Below are the code and all the weights of a small trained network. Each question names an input and a target symbol and asks about switching units off, where a switched-off unit gives its printed mean instead of its output.

import numpy as np


def w(rows, s, z=0):
    codes = np.array(rows[::2]) - 128.0
    scale = np.full(codes.shape[1], s)
    scale[-1] = z or s
    return codes * scale


def norm(h):
    return h / np.sqrt((h * h).mean(-1, keepdims=True) + 1e-5)


def f(y):
    return y / 2 * (1 + np.tanh(0.7978845608 * (y + 0.044715 * y**3)))


def softmax(a):
    e = np.exp(a - a.max(-1, keepdims=True))
    return e / e.sum(-1, keepdims=True)


def log_softmax(a):
    a = a - a.max(-1, keepdims=True)
    return a - np.log(np.exp(a).sum(-1, keepdims=True))


def net(x, mask):
    ids = ['Πβδεηλτφψω'.index(c) for c in x.split()]
    T = len(ids)
    res = E[ids] + P[:T]
    u = 0
    for l in range(2):
        q, k, v = (norm(res) @ M[l].T for M in (Q, K, V))
        z = softmax(np.where(np.tri(T) > 0, q @ k.T / 3**0.5, -1e9)) @ v
        res = res + np.where(mask[u], z, O[l][:, -1]) @ O[l][:, :-1]
        u += 1
        y = f(norm(res) @ A[l][:, :-1].T + A[l][:, -1])
        res = res + np.where(mask[u : u + 8], y, B[l][:, -1]) @ B[l][:, :-1]
        u += 8
    return log_softmax(norm(res)[-1] @ U[:, :-1].T + U[:, -1])


Q, K, V, O, A, B = {}, {}, {}, {}, {}, {}
E = w([
[137,72,222,110,173,75,176,178,89,106,83,128],'Π',
[122,88,115,229,100,121,77,142,89,51,76,188],'β',
[208,30,91,205,177,166,110,136,202,39,127,159],'δ',
[103,75,93,250,75,207,201,80,119,153,88,219],'ε',
[179,124,216,94,220,119,222,186,80,140,142,170],'η',
[16,144,129,207,102,154,156,121,212,145,25,217],'λ',
[189,30,97,62,67,80,176,107,29,249,56,164],'τ',
[186,153,197,154,128,139,75,35,190,198,96,146],'φ',
[105,94,156,243,98,46,119,82,176,201,162,73],'ψ',
[81,195,166,209,87,183,140,148,113,113,203,104],'ω',
],0.018)
P = w([
[117,37,224,157,146,248,78,171,85,122,76,28],'0',
[98,91,224,175,181,164,67,118,75,107,92,100],'1',
[91,92,221,164,179,159,79,115,104,132,116,128],'2',
[116,121,191,159,164,112,80,98,87,103,111,141],'3',
[125,132,174,148,157,99,89,97,99,107,119,154],'4',
[138,130,158,131,130,90,94,103,117,108,121,162],'5',
[145,144,152,127,129,78,94,104,140,111,135,179],'6',
[158,135,125,108,109,75,112,111,165,130,136,178],'7',
[169,146,116,96,107,55,121,114,173,107,143,180],'8',
[208,156,87,72,134,54,85,156,187,140,136,174],'9',
],0.012)
Q[0] = w([
[144,138,140,30,164,27,173,154,89,129,109,88],'0.h0',
[66,194,3,131,92,205,71,115,142,71,167,21],'0.h0',
[187,118,96,196,103,108,74,140,134,114,132,172],'0.h0',
],0.011)
K[0] = w([
[125,42,140,137,172,143,104,64,135,98,129,102],'0.h0',
[53,104,153,134,130,201,142,162,5,110,77,130],'0.h0',
[141,154,104,127,105,103,164,138,139,139,146,188],'0.h0',
],0.014)
V[0] = w([
[69,194,130,90,160,95,2,31,136,207,75,10],'0.h0',
[120,135,107,238,63,152,232,99,95,235,251,97],'0.h0',
[164,19,54,240,139,110,156,81,163,74,166,99],'0.h0',
],0.0045)
O[0] = w([
[232,112,146,133,49,180,103,254,189,138,84,137,119],'0.h0',
[120,163,213,57,83,187,112,28,183,68,88,106,203],'0.h0',
[147,212,148,187,205,8,173,125,166,117,60,145,255],'0.h0',
],0.0093,0.0032)
A[0] = w([
[160,68,110,11,106,212,173,214,25,131,173,166,43],'0.n0',
[179,158,183,104,101,158,117,162,142,118,100,95,25],'0.n1',
[97,118,81,134,79,162,151,122,153,153,119,153,242],'0.n2',
[112,80,145,139,185,4,110,255,103,130,188,54,3],'0.n3',
[130,148,202,98,159,94,184,154,157,130,82,155,76],'0.n4',
[174,197,86,196,113,154,90,117,156,192,161,150,102],'0.n5',
[95,117,136,39,191,42,203,205,55,186,145,47,34],'0.n6',
[118,40,91,145,120,121,44,93,82,62,126,157,139],'0.n7',
],0.0085,0.0042)
B[0] = w([
[112,135,22,140,136,137,168,61,67,46,186,89,189],'0.n0',
[142,92,122,150,161,135,143,116,61,95,209,183,177],'0.n1',
[159,170,116,111,191,125,30,134,108,111,91,120,185],'0.n2',
[115,54,121,254,96,66,156,96,88,114,199,196,201],'0.n3',
[117,101,123,80,164,169,17,180,89,122,40,150,253],'0.n4',
[66,116,138,110,157,143,132,62,217,83,132,154,164],'0.n5',
[58,101,208,86,130,138,206,77,228,94,81,47,229],'0.n6',
[126,121,99,104,147,187,120,46,180,164,114,127,236],'0.n7',
],0.0099,0.0053)
Q[1] = w([
[129,107,114,88,156,61,163,166,8,86,179,105],'1.h0',
[128,152,180,141,90,175,120,112,140,82,131,74],'1.h0',
[134,139,87,132,180,120,120,17,172,93,102,188],'1.h0',
],0.012)
K[1] = w([
[114,34,108,157,255,180,135,147,91,53,71,161],'1.h0',
[66,188,188,134,32,117,106,164,111,71,150,129],'1.h0',
[116,200,52,46,104,74,157,141,198,145,151,215],'1.h0',
],0.0092)
V[1] = w([
[96,196,193,191,54,77,69,115,169,154,176,1],'1.h0',
[65,101,74,85,45,84,150,148,157,180,29,123],'1.h0',
[56,212,100,188,162,207,105,172,136,13,171,131],'1.h0',
],0.0091)
O[1] = w([
[33,131,140,112,60,61,160,60,154,94,163,210,154],'1.h0',
[34,160,103,252,194,192,129,111,160,150,105,138,1],'1.h0',
[83,113,10,57,135,187,238,171,136,51,113,83,172],'1.h0',
],0.013,0.0058)
A[1] = w([
[129,141,87,130,154,165,115,78,107,162,190,44,61],'1.n0',
[157,78,86,175,86,169,135,119,188,139,151,173,122],'1.n1',
[69,102,167,207,54,93,179,80,158,129,219,179,78],'1.n2',
[68,121,38,144,110,172,163,179,227,151,110,131,66],'1.n3',
[121,135,113,106,121,163,138,51,118,136,140,126,75],'1.n4',
[67,148,113,97,90,137,205,125,137,69,202,93,95],'1.n5',
[18,209,88,5,63,116,223,112,142,37,233,108,41],'1.n6',
[189,119,138,67,121,132,68,152,131,131,88,205,1],'1.n7',
],0.015,0.0081)
B[1] = w([
[90,47,118,78,107,107,121,122,173,139,170,149,156],'1.n0',
[59,194,145,112,115,106,121,175,74,133,99,134,167],'1.n1',
[95,113,170,209,86,78,170,109,159,75,187,154,249],'1.n2',
[122,167,76,108,144,94,171,144,126,214,157,202,155],'1.n3',
[162,92,132,97,109,97,117,179,140,139,130,139,158],'1.n4',
[72,163,166,71,118,158,142,77,84,122,193,128,198],'1.n5',
[167,163,129,7,183,149,124,38,45,84,151,76,242],'1.n6',
[125,154,154,92,25,169,123,187,168,104,87,131,189],'1.n7',
],0.018,0.012)
U = w([
[108,117,198,101,179,43,155,149,136,163,52,83,6],'Π',
[73,139,87,178,109,122,82,137,42,85,65,96,75],'β',
[249,126,48,198,87,108,117,171,60,97,182,124,193],'δ',
[132,134,62,169,147,195,177,55,222,31,2,86,73],'ε',
[126,19,124,84,136,130,91,106,198,140,121,137,3],'η',
[84,160,66,134,155,155,186,169,159,142,107,160,177],'λ',
[148,154,173,199,186,214,72,106,133,154,134,140,175],'τ',
[122,158,204,80,76,146,108,161,128,139,28,141,54],'φ',
[111,95,143,211,100,147,175,120,171,73,156,169,222],'ψ',
[84,177,144,73,151,165,122,63,104,103,118,91,146],'ω',
],0.01,0.004)

Each question gives the input, a string of symbols that net reads in full, and the target symbol t.
The units are the heads (3 rows each of Q, K, V and O) and the neurons (one row each of A and B). Each row of codes is followed by its name. A weight is (code - 128) times the scale printed after its matrix; where a second scale follows, it is the last column's (O, A, B and U).
mask holds one flag per unit, layer by layer, with each layer's heads first. A switched-off unit (its flag False) gives its mean, the last column of its rows in O or B, instead of its output. The means were averaged over made-up inputs and are rounded, as every weight is.
A unit's drop is (log p(t) with every unit on - log p(t) with that unit switched off) / (log p(t) with every unit on - log p(t) with every unit switched off).
The circuit of an input: a set's keep is (log p(t) with only the set's units on - log p(t) with every unit switched off) / (log p(t) with every unit on - log p(t) with every unit switched off). Starting from the 12 units with the biggest drops (on a tie, the unit counted first), units are removed one at a time, each time the one whose removal leaves the highest keep (on an exact tie, the one counted first), for as long as the keep stays at least 0.8.
circuit, biggest first: the units of the circuit, biggest drop first
top k neurons: the k neurons with the biggest drops, biggest first
k most important neurons of layer l: the k neurons of layer l with the biggest drops, biggest first
input ω ε ψ φ Π ε, target φ: top 2 neurons => [0.n6; 0.n4]
input δ ψ η λ β δ β λ, target λ: circuit, biggest first => [1.h0; 1.n3]
input η λ ψ ψ β τ δ η λ, target λ: circuit, biggest first => [0.n4; 0.h0; 1.h0; 1.n3]
input φ ψ η η δ ε τ β η, target Π: circuit, biggest first => [0.h0; 1.h0; 1.n6]
input ψ η β ε Π Π η δ, target η: circuit, biggest first => [0.h0; 1.n0; 0.n7; 1.h0]
input η ε β ω η δ ε ψ δ, target ψ: circuit, biggest first => [1.h0; 1.n2]
input η λ ψ η β, target ψ: 2 most important neurons of layer 0 => [0.n0; 0.n7]
input η ε ε β, target ε: top neuron => [0.n7]
input η η ε δ Π β, target δ: circuit, biggest first => [0.h0; 0.n6; 1.h0]
input ω φ β Π, target δ: circuit, biggest first => [0.h0; 1.h0; 0.n0]
input β ε η ε ε ε, target ε: circuit, biggest first => [1.h0; 1.n5]
input η ω Π η β ε ψ η η ε, target η: top 4 neurons => [1.n0; 0.n4; 0.n2; 1.n6]
input η δ η β η ε η τ, target Π: top 3 neurons => [0.n7; 0.n6; 1.n6]
input β λ Π η τ δ ε, target τ: circuit, biggest first => [1.h0]
input ε δ η τ ε ε δ, target ε: 2 most important neurons of layer 1 => [1.n6; 1.n5]
input ε τ η Π β ε, target ε: circuit, biggest first => [1.h0; 0.h0; 1.n2; 1.n6]
input λ η η η η Π δ Π λ Π, target Π: circuit, biggest first => [0.h0; 1.h0; 1.n6]
input β ε ω η η ψ η φ, target ψ: top 3 neurons => [1.n2; 0.n2; 0.n0]
input ε β β φ η ε β, target η: 3 most important neurons of layer 0 => [0.n7; 0.n4; 0.n1]
input β ψ ε β ψ Π φ ε, target φ: top 3 neurons => [0.n4; 0.n2; 0.n6]
input λ Π η β λ ε η ε β, target η: top 2 neurons => [0.n7; 1.n4]
input η η η β δ β η η τ, target Π: top 2 neurons => [0.n6; 1.n6]
input ε η ω τ, target η: top neuron => [0.n0]
input ψ ω η, target φ: 3 most important neurons of layer 0 => [0.n4; 0.n1; 0.n6]
input ω φ ψ ε, target ψ: top 2 neurons => [1.n2; 0.n0]
